Here is a tiny trained network, its code and every weight. The questions are about switching its units off for an input and a class, where a switched-off unit gives its printed mean instead of its output.

import numpy as np


def w(rows, s, z=0):
    codes = np.array(rows[::2]) - 128.0
    scale = np.full(codes.shape[1], s)
    scale[-1] = z or s
    return codes * scale


def f(y):
    return y / 2 * (1 + np.tanh(0.7978845608 * (y + 0.044715 * y**3)))


def log_softmax(a):
    a = a - a.max(-1, keepdims=True)
    return a - np.log(np.exp(a).sum(-1, keepdims=True))


def net(x, mask):
    res = np.array(x, float).reshape(1, 5) / 4 @ E
    y = f(res @ A[0][:, :-1].T + A[0][:, -1])
    res = res + np.where(mask, y, B[0][:, -1]) @ B[0][:, :-1]
    return log_softmax(res[-1] @ U[:, :-1].T + U[:, -1])


A, B = {}, {}
E = w([
[221,123,87,67,167,224,114],'x0',
[181,14,1,130,149,109,49],'x1',
[131,156,57,140,201,183,208],'x2',
[11,143,87,17,103,72,135],'x3',
[125,214,31,220,65,53,242],'x4',
],0.0096)
A[0] = w([
[232,116,30,97,157,165,139,156],'neuron 0',
[97,56,112,76,172,107,28,145],'neuron 1',
[153,133,80,205,109,115,146,180],'neuron 2',
[94,90,128,82,134,77,123,253],'neuron 3',
[85,142,156,35,134,125,168,208],'neuron 4',
[246,94,232,157,95,206,90,194],'neuron 5',
],0.012,0.0041)
B[0] = w([
[143,133,50,115,160,156,163,216],'neuron 0',
[183,10,157,120,77,158,131,225],'neuron 1',
[99,140,64,161,155,58,172,198],'neuron 2',
[142,127,124,116,69,127,150,182],'neuron 3',
[89,171,143,84,85,184,120,180],'neuron 4',
[115,108,159,105,202,92,83,250],'neuron 5',
],0.013,0.018)
U = w([
[80,166,103,211,99,39,184,131],'0',
[146,180,210,179,198,239,220,111],'1',
[86,212,150,89,81,203,144,134],'2',
[134,117,190,147,96,96,45,1],'3',
[157,114,169,113,247,135,79,251],'4',
[198,60,135,107,79,195,110,213],'5',
[197,136,22,132,184,179,172,46],'6',
],0.013,0.0021)

Each question gives the input, the list of numbers given to net, and the class t.
The units are the neurons (one row each of A and B). Each row of codes is followed by its name. A weight is (code - 128) times the scale printed after its matrix; where a second scale follows, it is the last column's (A, B and U).
mask holds one flag per neuron, in row order. A switched-off neuron (its flag False) gives its mean, the last column of its row in B, instead of its output. The means were averaged over made-up inputs and are rounded, as every weight is.
A unit's drop is (log p(t) with every unit on - log p(t) with that unit switched off) / (log p(t) with every unit on - log p(t) with every unit switched off).
The circuit of an input: a set's keep is (log p(t) with only the set's units on - log p(t) with every unit switched off) / (log p(t) with every unit on - log p(t) with every unit switched off). Starting from all 6 units, units are removed one at a time, each time the one whose removal leaves the highest keep (on an exact tie, the one counted first), for as long as the keep stays at least 0.8.
units of the circuit, in order: the units of the circuit, biggest drop first
unit that matters most: the unit with the biggest drop
top k neurons: the k neurons with the biggest drops, biggest first
drop when u is switched off: that unit's drop, to one decimal
input [0,-3,-1,3,4], class 2: top 2 neurons : (neuron 4; neuron 2)
input [-3,-5,8,-2,2], class 0: units of the circuit, in order : (neuron 2; neuron 1)
input [-2,-7,-1,-7,3], class 0: unit that matters most : neuron 2
input [2,-8,-3,-4,5], class 0: units of the circuit, in order : (neuron 1; neuron 2)
input [6,-1,-7,-6,7], class 4: top 2 neurons : (neuron 5; neuron 3)
input [-4,-7,-7,0,-1], class 2: top 2 neurons : (neuron 4; neuron 1)
input [6,4,1,7,0], class 5: top 2 neurons : (neuron 1; neuron 2)
input [-7,8,3,-7,-8], class 5: top 2 neurons : (neuron 1; neuron 2)
input [0,2,6,7,6], class 0: top 2 neurons : (neuron 1; neuron 2)
input [8,0,-5,-2,-1], class 4: drop when neuron 5 is switched off : 0.7
input [7,4,-3,-4,-3], class 4: drop when neuron 5 is switched off : 3.5
input [7,-1,4,-6,-5], class 4: drop when neuron 5 is switched off : 6.9
